  71   39 -281  299 -188 -105  612 -135   20  119  -59  317 -236   92   92 -108  343 -468 -178 -477  -26  411  426 -173   -1   61  139 -258 -190  212 -190  105 -292  -69  -12  -34   31  257  218  136  189  396  -54 -> Pur
-234   92  -36    2   88 -290  -67   -8  -15  -67   92 -102  535 -232  -71  156 -166   42   46   12  117 -121  -39  -57   33  114 -188  -27  203  -99  114  161  326 -650  -44   30 -439   -5 -184  328 -262  232  304 -> babod
 231 -180  -74  457  148  -37 -114 -113  -83 -107  -73  102  -80   -5 -263 -170  214  217 -510 -358  -47  127   67  119 -100  -20  153   88 -649   83 -194  181 -121  231  -74 -498  489  436  777 -121  -26  205   -5 -> Nagaf
-331 -132  197   98  -36  101  104  -47 -117  158  178  -35  202 -196 -100  -47 -361 -152 -121   52 -193  -60  165 -115   95  108 -142    2  224   -1 -251   64  220 -142  226  -17   75  -38 -185 -159   55 -339  172 -> bes
-307   11  140  -11  114  -41  242   73 -174  188  -51   29   51 -193   64  171 -111 -199 -135 -146 -217  -42  277 -187 -123  173  -93 -240 -199  340   -9   65  -63 -405 -129 -131 -247   84 -160  122  -11   35  293 -> nupum
 246 -246  331 -274  -70 -394 -328 -176  -23 -329 -309 -181  266 -438 -247  369 -151  649 -195  -54 -328 -136 -572  345 -135 -222 -266  -99 -164  228 -291   25 -306 -656  338   16  -20  192  117 -205  144  177  332 -> Nagaf
 -37  114 -103  358   -5 -234   90   77  309 -272  304 -172  184  124  323 -150  100 -460   55  -56  198  199  410  -74   21  294  174   53  -31 -144   82   46  169  230 -131   -6 -237  173   60  536   38  312  -88 -> Zekur
  54  154 -216   59  106 -124  243   67   80 -181   49  -36   43 -128    9 -160   13 -356  -64  -23  257  152  297 -274  147  245  149  177   55  227 -162  104  268  113 -278 -152  -62   44  -50  156 -117  259  -92 -> Zekur
-131  113  192  -85   13 -151  -53   44    5 -153 -159   30  405  -50 -158  161  -80   19 -451  197  -93 -123 -118 -106  130   37  102 -110 -232  -23  307 -121  263  -75  -83 -281   -3  371   29  311 -193 -103  191 -> dumuk
 206   -8 -107 -216   55 -107   10   82   31  -40   14   21 -260 -280   -1  -62  156 -160  108  -37   19 -177  -83  253   -7   97  188 -262  -25  208  210  122 -211  301  -48   90  -36    4   46 -179   87  243 -172 -> babod
-138 -144  -49 -158  133 -312  -32  -45  146   45  217 -331 -253 -204 -246  130  188 -203  -23   43  218 -276  198  -56  185  146   23  -79   49  -55   89  168  286  396  -62   -9  -81  -91   48  -74 -146  143 -302 -> dumuk
-200   58   18   73  120 -213  176  111  237 -191   59 -340 -313  197   74 -152    1 -286 -157 -207  136  341  309 -180   80   28 -164  368 -113  308 -285  125 -151  341   99  -38  148  139  240  149  238  -84   25 -> naboz
 118  185   29 -193  208 -207  118 -111   82  -36 -197 -155   -1 -408 -138  309  185   45   59   38   47 -318 -174  135   93  113  146 -266  189   77  284   54   42 -320  -92 -200 -259  -35  -66  -11 -272  113  -44 -> Nagaf
  79   23  -42 -144 -102 -110  682 -177   32  -63 -160  108 -140  293   90 -176    0 -144 -184  302   18  203    2 -186  -60  123  -53    1  228  426 -130   72 -162 -256   36  -83  226  110   51   35  -12 -333  129 -> Zekur
  37  211  337   24 -174  -11  341 -174   72   98 -295  114   98  343  176 -111 -149 -236 -236  162 -171  225 -179 -102  -19   42  136 -353   37   24  375 -139 -238 -161  148    9  224  341  141  451  110 -462 -129 -> Zekur
  72 -169  -47  -22 -139 -176 -236   42  283  -51 -100 -175 -269 -230 -293  256   28 -112  -91 -256  -79 -114 -184  265 -112   34  -83  114 -232   -7 -105  173   34 -388  212   88  -87  102  244 -203  105  226  -63 -> Toget
 329  245  -61  169  -17  -55 -242  -76 -179   -5 -175  180  120 -367  229  459  148  351  423  309  -82   36  -23  198  204  155  -97 -243  426 -138  -79 -239  122 -831  481 -191 -117   98  -86 -155   19  -83   82 -> babod
 235 -151   74   56 -344 -104  251  -83   17  -29 -181   60  169   27   97 -147    0 -189   51  219 -190  -75 -166  -94 -139   86  119 -458  112  150  213   73 -215   42  145  -23  203  105   29  -39  -52  -37 -225 -> Toget
   2  -90 -156   73   10 -168  308   96  170  -59  195   19 -133 -166  133 -106   48 -334   23  -92  178   54  198  -58  -58  132   37  311 -105  144 -103  184   23   43 -104   82   39   14   89  138  125  284   -7 -> Toget
-160  -47  -36   97  341 -168  529   72  -41   44  150  114 -323   21   14  -95 -106 -316 -259 -410    3  232  437  155  -21  -82    7  449 -259  147 -445   76  -91 -147 -200   20   52  -65   16    4  220  -78  181 -> dumuk
 -95  219   63  102   61 -169  150  -32   69   -5  -10 -105  -62    2  -69  175   83  -78  -19   77  158  239  240 -143  218   57   66   75  157   78  -59   68  115  -88  -69 -221  -60   26   25    7  -19 -168   -2 -> Zekur
-214  190   93 -103  285 -149   23   19   62 -157  118  -64  200   63 -181   45   38  187  -57   51  -16  -56 -179  -95  176  -24  -58  -84   83  305 -158  187 -113  144 -161 -116  142  142  155   51 -137  -36  180 -> babod
  77    2  415  -33  125 -517 -407 -186  114 -305   48 -310  450  -59   40  159  -70  499 -113  307  -22  -33  132  232  248 -122 -236   52  548 -253   -6 -137  -74  195  529  -84 -173   80 -164  -23   48 -312  155 -> babod
 466 -144   49  -24  185 -211 -162   13  293 -229  -40  -29  359 -149 -123  -23   99  355  -26  -41   39 -167 -212  181   84 -174  -47  315  179 -251   55  169   30 -152  346  123  -69  -16   54   18  -67  354 -116 -> Toget
  36  -21  176 -342  -98 -324  265    5  -58  169 -121   45  248  111  -40  235   20   39 -242   18    4 -123  226 -115  -49  -17  -88  -94  134  -17   69   84  178 -223 -126  -32 -569 -316 -324  339 -170   21  137 -> naboz
 174  511 -148  -79  136 -265  460   40 -144  -89    3    3 -173  -99  211   93  206 -135  317   45    7  255  262  -10  324  440  139 -363  381  232   46  -52  -10   55 -252 -201 -243  114   43  -24 -104 -185 -256 -> Zekur
  49  117   85  -91  164 -165 -127  128   77  -72  -48 -221  206  -18   43   10  145  -51   25   37  -34  -37  -62 -103 -100  300   78 -273  -27   60  271   38  119   92 -119  -87 -229   56   85  304   37  182  -50 -> naboz
-157  125 -137 -278   24   31  354  -60 -110  -36   36 -103  -86  -90  184  -69  -21  -44  219  192  -33 -146   -6 -188  -90  246   -5 -183  202  352  241  -87 -183  161 -221   26  126   67 -223  115 -119 -154  -31 -> bes
  93  263 -101  -22  119 -115  301 -196  142 -138  -67 -125   73 -119    0   26   81 -179   96  155  168 -186  -78  -48   67  267  236 -270  460   20  218  -63   57 -138 -104 -254  -50   72 -122  197 -326  -83  -72 -> nupum
 183    3  -21  -94  -11 -449  111  -11   34  -45   73   19  287 -298  -27   -9  107 -279 -248  -11  307 -194  334 -168  -60  150  214  -45  279  -56   52  128  338 -188 -174 -260 -399 -272 -336  331 -222  254  -27 -> Zekur
 123   85  -27  255  682 -154 -130  130  -45 -538  208   -6  258 -313   39 -143    2  -78   51 -328  196  -72  419  318  292    9  238  191  230 -212 -307  -28   10 -170   11 -131 -103 -278 -263   37  -19  293   88 -> Zekur
 -68  -72   80  -47 -195 -278  136 -202   77    1  -77 -143  178 -184  -93  224 -134  -32  -19   55 -230  -18 -132  110   -6  102 -154  -41  241  -60   27   95  -55 -309  303  138  -88   61   53    1  -44   34  122 -> dumuk
-187   40  -93 -327   66 -103  161   50  168   71  119 -233 -315   78 -218  200   94  -15  -19  -20  -57 -213  125 -114  146   83  -13   54  -65  311  -50  246   65  -29 -176  -92 -122   16  138 -334 -134  -48  -45 -> bes
 -37   83  -16 -352 -135  -44  135  -98 -158  121  -81    3   -5 -157 -188  138  166  -12  -77  217 -113 -384 -188  119 -109  157  155 -444  158  149  434  149  -98  142 -359 -107 -268   -7 -154  -97 -253 -102  -88 -> Toget
  51  -55  -64   80  -78 -180  -36   -8  130   32  190 -108  340  -64   75    0  -12 -252  204   85  132 -175 -127  -33  121  148  -36 -319  -97  -53  105   88  109 -131  157  178  106  192  225  318 -164  311 -174 -> Nagaf
 592  -73  112    7 -173 -594 -496  -27  247   15 -321 -208 -321  116   97  118  453 -100    8 -311  -32  148 -124  416  -13  -41  221  -96 -189 -388  419 -245   65  227   80  -33 -222   94  352  216  103  481 -604 -> dumuk
  76  -23   53  239  553  437  290   17   62  -79   94   45 -159  -90  344 -239 -114   62  495 -124  -72  -50   40  263  245  -25  -18  249  144  186 -193 -157 -608 -112  304  195  500   14  -75 -252  279 -170   12 -> Toget
-181  168   26 -433   51 -450   61 -321  -59  230   77 -295 -318 -494  -59  317   10 -233  196  193  224 -187 -126  -61   50  281  116 -564  108  114  373  -47   73  -88 -280   32 -192  -53  -43  132  -73  -88 -249 -> dumuk
-108  -39  318 -223 -756   25  -54   -9  115   80  -98 -250  371  230   87  413 -342  320  -40  126 -308  217 -211 -253 -252 -125 -371 -188 -313 -105  530    0 -205 -484  247  210 -600  468  128  253 -181  -78  272 -> nupum
 832 -297   66   74 -192 -325 -254 -122  -64   29  -56   15  336  -57   56  -79  107  189  -50 -209  206   25  -90  107 -135   -5  219  -36  -30 -181   26   -6  205  -49 -176 -250 -490 -388  112  247   60  422 -232 -> dumuk
 101  111   32  166   21 -216 -307   99   38 -122 -126  -23  158   -9  -18   85  109   48  -78  152  -78   84   -6 -229  104   10   -6  -79  -44  -88 -116    1  204  263  133 -227  170  334  273   24   28  137 -134 -> Toget
-210  -18  -93  135  147 -129  -55   13  224 -247  175 -114 -457 -317  -51  185  225 -118 -164 -465  -55   32    7  434  -40 -178   -6  277 -408  100 -183  158 -268  125    3   17    5  233  169  164  177  377  211 -> bes
-257  -12  193  328 -223   65  585 -112   77  291 -161   73  -72  374  249  102 -258 -297 -110  -23 -257  400  232 -344 -138  -81 -171   87   -4  -32 -188   47 -115 -504  225  -62   44  199  -10  196  238 -343  252 -> babod
 443  -40 -123  -34  152 -473 -196   24  217 -115   34   -6 -304   10   92 -124  517  -42  -82  -92  189 -146  125   68  148   98  306   21  -55   74 -101  195   53  645 -133 -222   19 -172  286   -2  242  427 -396 -> Zekur
 169  226  400 -144  138 -477   74  211  143 -376  -46 -143    7 -209  489  190  -34   91  190   -5 -250  497   97  173   31  -46 -175   69  198  179 -223 -346 -376 -297  438  177 -201  160 -167   63  579 -180  221 -> Zekur
 276  -79 -150  363   22  -79 -347   52  413 -292  270  -24  -16   33  -66   64  360   85  -88 -236  -51  -69  -14  341  166 -124   95  328 -162 -231 -229  250   60  547  175  -61    7   50  301  174  -51  421 -178 -> dumuk
  28   54 -203 -364 -255 -406  -44   15    1  -37 -199  -67 -739  272 -233   79  229 -133 -153 -231  -92  389 -238   89  -81 -212  -36   58 -218   58 -112   92 -186  310  -95  214  177  176  422 -192  309  104 -300 -> Pur
  20  197  302  229 -294 -221   75 -157 -117    6   34 -187  655  321  470 -101  -32 -311  188  584  174  293  392 -397  185  336   31 -820  351 -104  187 -285  189  297   86  -82 -296  198 -145  543 -159  -91 -152 -> nupum
 129   26  -15 -143 -255 -382  201    3  194  -17   46 -135 -249  -14  369   82  177 -424  177    0   64   38  267  -15  -54  191   64 -231   80  -10  306   -2  -72  193 -101  131 -452 -102 -125  173   61  174 -314 -> Nagaf
 146   18 -209   75  161 -119 -215 -205  -27   26  -55   -3 -143 -378  -97   29  267  -61  204   11  120  -99  -84  217    9  361  132 -565  -52  179   81  -20   16 -183  -42   27   -4  140  226 -224  158  306 -217 -> naboz
 330   93  -95 -175  -90  -78   14  187  203 -108   68  169  100  148  123  -94   86 -153   58  133   98  114  -50   -7  120  104   63  153   79  -51 -123   29  181 -111   96  251 -100  -94   41   61  127  202 -179 -> Pur
 170  166 -117  -48 -120   78    6    4  242 -103   50 -137 -223  -22  116  217  197   45  256   10  -25  -33  -12   -9  162  116   94 -104   11  123  247   35 -210  343   74  -93 -129   74  238    0  -65   31 -157 -> naboz
 401   27 -142  -18  154 -423 -501 -191 -173 -200  -87   15 -226 -447  -76  101  519  193  216  -29  -15 -208   15  522  128   39  400 -614   94  167  254 -160  -63  899 -262 -116  -56 -197   57 -262    1  356 -494 -> Nagaf
-100 -152  147 -411 -130 -258  231  -93   35  -62  -92  -89  -61 -274 -288  274 -149  325 -257   60  130   43   52 -216 -169  224  -78  311  -50  267  137  228   58 -182 -300 -166 -163 -160  -30  -50  -96   54  352 -> bes
-162 -104   90 -241  -58 -312  -48  -89 -140  189  152  -61  183   61  -92   58   26  213  -40   90   23 -170   21 -431 -256  113   37 -400   14  333   82  146  135  391 -641 -248 -340 -303 -151  141 -103  -12  109 -> Zekur
  44   37    1  435  -53  113  -72   80  379 -118   73 -124  -72  -67   20  118   98 -209 -114 -327 -145   69  169   85  -39  231  125  112 -212  -77   79  155  -25 -111  116 -330 -122  301  229   74   -9   90   67 -> Nagaf
 176   98  214  -24  -58 -270 -102  -32  -54 -151 -126   20  431 -289  -53  140  -53   81  -47  235  -99  -18 -210   13   30   21   85 -294  267   24   33    1  144 -570  165 -144  -40  158 -116   73   12  -68    8 -> naboz
 -59  -48   47   44  117   74 -179 -112   41  -76  208 -202   92  -76 -138  101  166  174 -115  184  -15 -298  -93   94   -8   68   -7 -169  -58  -15  239  168 -122  537  -57 -165  -45  195  196   45 -241   -5  -42 -> nupum
 595  335 -105 -349  226 -109  152 -129  102 -236  -74  -39  396 -104  473   31   72  458  514  133  133 -146 -212   -7  288  258    2  -83  697  192  289 -138 -101 -610  -11   16 -648   97  -65  200   28  308   94 -> Nagaf
 -17  194 -155   12  231 -193  317   45   35   -7  170   -4  -46 -259  132   62  185 -316  179  -28    8   51  284 -138  103  189  204    6  308  -59   84   76  186  -39 -227  -21 -272  -56 -201   26   70  187 -175 -> dumuk
 278  -20 -226  267 -278 -171 -129  -71  -69  112   14  350  239   98  -38  -92  306 -205  -65   -2  199  409 -163  112 -174  206  127 -199 -411  218   55  115   57  -76 -120   72  197 -145  491  406  127  302  -92 -> naboz
 221  201  142  461  449 -441   60 -127  337 -118  275 -143   72  -43  171 -165  254 -148  215   -3  450  365  260  294  492   69   81  144  326 -275 -216  111   68  323  168  127  -45  -43  237  109  357   47 -369 -> Toget
 456 -230 -107   16 -375 -177 -232   25  221  -71  -31   46  -35  -47   77   43   79 -111  -93 -110   87 -141   29  118 -107   -8  140  139 -156 -133   -1  -19   51 -268  170  -80 -146   58  132  -28  153  290 -130 -> Toget
-107  -49 -159  165    7  127 -222   69    2  115   27 -105  125 -236 -181  171  141   33  202   12 -199 -345 -322  118  -12  103   -9 -209 -224 -125  110  253  144   28   71   83  156  100  173   36 -148  303 -186 -> naboz
 140  234  186  -67 -132  -63  144  162   84  -24  -17   78  263  203  127  118   22 -117 -247  268 -116  131  224 -189  200  -54   36   66  140   27  -98    3  202 -214  214 -100 -183  237  -22  191    1 -179  -36 -> Pur
 159  210 -169 -160  163  134  317   13  -33   56   91  185  176  149   36  -91  188  -43   90  311  181 -199   43  -61  173  156  161 -125  351  143  248   56   20    4 -185 -146  -75   40  -22   52 -289  -82   15 -> Toget
 139  145  -14   21  259   48 -197  158   17   50   97  -87  -77  -84 -247   54  234 -113 -144 -277  -69   41   74  212  146  -55  146  190   78  -10 -270  183  160  200  -16  -77 -103  -65  108  -54  152  123 -149 -> Nagaf
  98  226  -96 -533  396   58  200   31 -214 -249    4  193 -244 -216   51   47  -33  440  137  147  385   56   27   45   39  -39  109   92 -126  503 -141 -191 -354  206 -433   58   86 -288 -181 -121  206  -93  311 -> bes
 479   91 -174 -117   20 -428 -273  -23   46 -392  224 -128  114  -76  417 -345    5  -98  273  108  673  232   96  100  274  344 -118  148  324  160 -360 -199  -49  -88  103   23  -51   -9   15  190  247  218  -47 -> babod
 166 -161 -139   56  -16 -113 -306   66  134 -126  206 -101  -22 -138 -208   21  175    7  -90  -47   25  -23  -19  190   73  -53  -21  117 -208   65 -102  164   76  466   97  -48   74  122  254 -125  -64  283  -94 -> bes
  30  200   32 -247  -80  -71   67   52  110    3  139 -120   10  -50   86   37   -2   -2  192  271   60 -102 -153  -10   40  215  -50 -216  287  377  221  115 -167  -18  -52  -45 -119  224   24    6  -74 -238    9 -> naboz
 436 -143 -226  -29   24   -7  127   48  -88 -123 -252  232  -67 -260   77 -173   78   39   22 -271 -126 -101  -19  255 -156   17  307  143  -62 -113  131  -58  -13  -36  -97   75  -70 -223 -202  -84  178  407 -127 -> Zekur
 148  -40  -26   37 -268  -74  374 -138 -196   59 -156   46  177 -171  173 -129  -37 -174  152   91 -133   31   54 -156  -71  236  226 -280  205   65  273  -50   26 -128 -205 -117  -95  -57 -212  -17 -161   98 -159 -> dumuk
 111 -217   36 -184 -128  -10  -13  -41  269  -42  185 -166 -340  -79   57  249  213  380  128 -150   45 -162  -83  146 -170 -119   15  229 -251  187  130  162 -332   53 -113  -58 -341 -248  186 -171   47  194  202 -> babod
 152 -229  -99 -248 -461 -374  244  -50   46   64 -250  174 -289  183  122  -28 -241 -186 -127 -214   55  476   50   24 -331   76 -152  242 -374   74 -380  -52  -37 -335   19  434  -69 -209  110  118  547  250  179 -> naboz
 170  110  -76  132  291 -266  141    4  140 -151   80  -10 -153  150  202  -55  307 -177  -19  102  230   85  392 -212  242   -7  196  -57   25   52  -91    2  139  405  -58 -259   33   -3  197   67   68   95 -193 -> Nagaf
 -43  156  270 -690  203 -160  703  -15 -292  135 -210   84  -41  -50  143   36 -246  212  147  211 -236  -72   33 -238   72  -68  -74  -39  576  247    8  -84 -163 -577 -114  103 -184 -302 -518 -304  -21 -479  107 -> Toget
 129   87  -11   22  135  -64 -140  129  109 -176   44  -10  204 -252  -80  109  -53  -34  117  -42   -4 -210 -144   70  197  -36   87   80  232   67 -198   74   94 -313  104  -94   46  -10 -152   28  -70  118    1 -> Zekur
 -52  -45 -122 -265  -80  -12  255  -48  -79 -194 -279   93 -242 -342 -293   73   27  282 -146   -5 -264 -216 -480 -104    8  -39   12   80  -41  618 -133  194 -317 -461  -10 -207  540  286  175 -538   64  -68  131 -> Pur
 119  -94  218 -502 -551 -239 -307   56  -50  -24 -196   36   73   63 -191  447  -55  340 -257  302 -249 -242 -281  341 -121 -330  -33 -121  -93 -174 -171  -86   58 -436  243   74 -347 -213 -249 -381   93 -285  237 -> nupum
-154  -81   76 -139   96 -236   54   74  103  -57   78 -101  -44 -116   12  -22   74 -262  -81 -202   56  -30   84  103  -70  105   47  171  -25  -96  113   19  156 -182 -205  214 -358 -222 -130  132  131  299  -27 -> Pur
-373  -85  182 -251 -331 -273  474  -76 -101  171   38  -30  -14  160  100   62 -108 -437 -387  -63  126  230  620 -614 -245  217   16 -356 -166  383  300  -28  -68  -77 -229 -126 -357 -217 -182  476   46 -224  272 -> dumuk
